Below is a small trained network, with its code and all its weights. Each question gives an input and a class and asks what happens when units are switched off, that is, made to give their printed mean instead of their output.

import numpy as np


def w(rows, s, z=0):
    codes = np.array(rows[::2]) - 128.0
    scale = np.full(codes.shape[1], s)
    scale[-1] = z or s
    return codes * scale


def f(y):
    return np.maximum(y, 0)


def log_softmax(a):
    a = a - a.max(-1, keepdims=True)
    return a - np.log(np.exp(a).sum(-1, keepdims=True))


def net(x, mask):
    res = np.array(x, float).reshape(1, 7) / 4 @ E
    y = f(res @ A[0][:, :-1].T + A[0][:, -1])
    res = res + np.where(mask, y, B[0][:, -1]) @ B[0][:, :-1]
    return log_softmax(res[-1] @ U[:, :-1].T + U[:, -1])


A, B = {}, {}
E = w([
[153,102,224,155,191,158,138,204,110,55],'x0',
[132,240,154,139,94,210,155,104,143,117],'x1',
[90,136,156,241,164,116,158,91,59,206],'x2',
[71,91,181,80,85,149,193,210,167,233],'x3',
[131,128,135,101,143,133,128,115,120,135],'x4',
[183,180,96,84,101,90,193,180,7,122],'x5',
[130,127,114,123,140,130,157,117,136,127],'x6',
],0.012)
A[0] = w([
[151,75,188,162,198,177,172,202,116,27,84],'neuron 0',
[144,19,107,131,114,40,123,138,111,128,47],'neuron 1',
[148,247,165,110,62,233,134,69,140,114,74],'neuron 2',
[94,83,129,162,131,85,93,96,213,100,71],'neuron 3',
[170,139,119,97,76,86,161,191,55,161,56],'neuron 4',
[114,183,95,97,134,67,134,180,102,105,112],'neuron 5',
[152,102,106,149,107,137,109,57,94,69,121],'neuron 6',
[192,144,124,90,93,128,112,144,121,131,105],'neuron 7',
[129,48,114,108,148,69,108,132,99,124,24],'neuron 8',
[107,98,86,125,41,132,105,67,98,147,37],'neuron 9',
[143,57,113,115,160,10,115,122,160,132,5],'neuron 10',
[85,140,82,144,125,147,116,105,92,171,66],'neuron 11',
[124,124,106,73,93,137,60,147,171,100,26],'neuron 12',
[152,45,114,104,164,72,151,91,138,131,81],'neuron 13',
[109,76,134,159,134,182,63,80,230,130,67],'neuron 14',
[196,152,34,146,151,113,75,79,123,72,55],'neuron 15',
[170,198,142,165,202,80,76,93,113,39,88],'neuron 16',
[109,85,70,100,150,63,73,183,105,134,23],'neuron 17',
[182,145,100,26,75,124,106,179,218,35,30],'neuron 18',
[100,162,193,222,174,82,154,70,59,190,64],'neuron 19',
[74,92,157,96,107,199,71,85,141,106,100],'neuron 20',
[173,161,66,153,138,99,96,97,142,135,98],'neuron 21',
[76,189,156,131,90,158,111,169,129,116,33],'neuron 22',
[162,163,121,121,137,72,159,172,124,112,41],'neuron 23',
[63,89,145,75,63,157,204,239,172,216,52],'neuron 24',
[136,114,66,138,180,105,94,112,102,84,33],'neuron 25',
[116,163,35,109,34,59,110,40,170,202,42],'neuron 26',
[86,161,51,53,92,43,120,104,176,126,30],'neuron 27',
[194,183,115,157,124,191,138,137,162,145,114],'neuron 28',
[234,129,86,126,57,116,146,126,21,107,114],'neuron 29',
],0.011,0.0024)
B[0] = w([
[232,144,209,59,202,86,78,171,104,90,222],'neuron 0',
[60,226,99,149,96,136,193,193,74,67,193],'neuron 1',
[45,255,104,166,89,175,203,188,93,30,210],'neuron 2',
[161,112,80,144,173,173,147,116,157,148,199],'neuron 3',
[148,87,124,204,203,211,115,91,183,195,195],'neuron 4',
[190,98,91,181,140,209,167,109,182,188,166],'neuron 5',
[95,141,95,108,87,160,85,153,174,215,182],'neuron 6',
[137,102,135,171,120,137,145,90,90,113,159],'neuron 7',
[104,176,96,133,117,140,175,175,79,76,178],'neuron 8',
[187,126,175,80,178,123,106,158,97,95,175],'neuron 9',
[83,134,101,142,128,150,177,173,97,77,190],'neuron 10',
[198,132,169,139,114,60,138,138,84,92,166],'neuron 11',
[154,79,128,167,95,95,144,97,84,133,183],'neuron 12',
[105,177,107,164,95,146,155,131,111,106,175],'neuron 13',
[155,78,103,194,233,205,161,90,142,167,224],'neuron 14',
[73,110,133,63,84,124,74,138,179,181,211],'neuron 15',
[67,112,128,63,73,124,29,154,175,172,211],'neuron 16',
[78,165,123,150,119,162,193,178,89,100,180],'neuron 17',
[161,29,147,197,45,18,190,56,111,130,228],'neuron 18',
[159,77,128,206,44,23,174,72,112,137,225],'neuron 19',
[135,141,101,175,158,148,137,98,163,134,180],'neuron 20',
[119,144,151,71,94,124,102,123,126,162,176],'neuron 21',
[126,162,133,111,110,159,134,149,117,92,157],'neuron 22',
[130,93,151,157,153,157,120,86,145,126,158],'neuron 23',
[22,106,115,28,89,114,41,137,188,220,251],'neuron 24',
[90,141,95,101,116,102,91,133,161,141,179],'neuron 25',
[195,125,213,98,203,118,92,183,110,102,232],'neuron 26',
[190,149,174,110,142,94,125,157,129,96,194],'neuron 27',
[102,173,93,129,107,130,139,134,71,74,164],'neuron 28',
[158,133,79,166,218,187,128,78,180,175,198],'neuron 29',
],0.0083,0.021)
U = w([
[72,120,103,48,75,148,70,128,156,186,225],'0',
[162,105,80,166,198,250,148,52,149,149,9],'1',
[84,195,94,132,83,181,191,171,95,38,213],'2',
[167,80,134,166,52,16,171,47,110,120,219],'3',
[223,146,220,74,175,115,87,180,110,87,2],'4',
],0.012,0.00055)

Each question gives the input, the list of numbers given to net, and the class t.
The units are the neurons (one row each of A and B). Each row of codes is followed by its name. A weight is (code - 128) times the scale printed after its matrix; where a second scale follows, it is the last column's (A, B and U).
mask holds one flag per neuron, in row order. A switched-off neuron (its flag False) gives its mean, the last column of its row in B, instead of its output. The means were averaged over made-up inputs and are rounded, as every weight is.
A unit's drop is (log p(t) with every unit on - log p(t) with that unit switched off) / (log p(t) with every unit on - log p(t) with every unit switched off).
The circuit of an input: a set's keep is (log p(t) with only the set's units on - log p(t) with every unit switched off) / (log p(t) with every unit on - log p(t) with every unit switched off). Starting from the 12 units with the biggest drops (on a tie, the unit counted first), units are removed one at a time, each time the one whose removal leaves the highest keep (on an exact tie, the one counted first), for as long as the keep stays at least 0.8.
circuit, biggest first: the units of the circuit, biggest drop first
unit that matters most: the unit with the biggest drop
top k neurons: the k neurons with the biggest drops, biggest first
drop when u is switched off: that unit's drop, to one decimal
input [5,3,-6,0,6,4,-1], class 3: circuit, biggest first : [neuron 18]
input [-1,-1,-1,-5,7,4,4], class 0: top 2 neurons : [neuron 15; neuron 14]
input [2,3,8,-6,2,8,7], class 1: top 4 neurons : [neuron 29; neuron 18; neuron 4; neuron 5]
input [-3,-2,-7,-8,-1,7,-5], class 0: top 3 neurons : [neuron 15; neuron 16; neuron 14]
input [-7,-2,-4,-4,3,5,8], class 4: top 3 neurons : [neuron 26; neuron 27; neuron 14]
input [-8,7,-1,-4,4,0,5], class 4: top 4 neurons : [neuron 26; neuron 9; neuron 27; neuron 1]
input [3,2,0,-8,0,-8,-5], class 0: top 2 neurons : [neuron 16; neuron 15]
input [-7,6,6,-5,1,-2,5], class 4: top 3 neurons : [neuron 26; neuron 18; neuron 9]
input [-6,-7,8,7,-2,-7,-7], class 3: top 4 neurons : [neuron 19; neuron 11; neuron 2; neuron 16]
input [2,4,8,7,1,-5,-2], class 3: top 3 neurons : [neuron 19; neuron 16; neuron 15]
input [4,6,-7,7,4,7,3], class 0: top 3 neurons : [neuron 24; neuron 14; neuron 19]
input [-2,-3,2,2,-1,-3,3], class 1: top 3 neurons : [neuron 2; neuron 18; neuron 0]
input [-7,-8,-1,6,-6,5,-4], class 2: top 2 neurons : [neuron 1; neuron 17]
input [1,0,-8,0,5,-3,7], class 3: unit that matters most : neuron 18
input [2,-3,-2,-6,-2,-5,2], class 0: top 2 neurons : [neuron 16; neuron 15]
input [0,2,2,7,5,8,0], class 1: top 3 neurons : [neuron 4; neuron 29; neuron 16]
input [1,2,-3,1,8,3,-2], class 1: drop when neuron 5 is switched off : 0.1
input [-1,-4,2,0,-1,5,6], class 1: drop when neuron 2 is switched off : 0.1
input [-7,-2,5,-4,4,-1,3], class 4: drop when neuron 18 is switched off : 0.2
input [-5,-1,6,-7,-7,-4,8], class 0: circuit, biggest first : [neuron 15]
input [-6,-2,3,4,0,3,5], class 4: drop when neuron 26 is switched off : 0.4
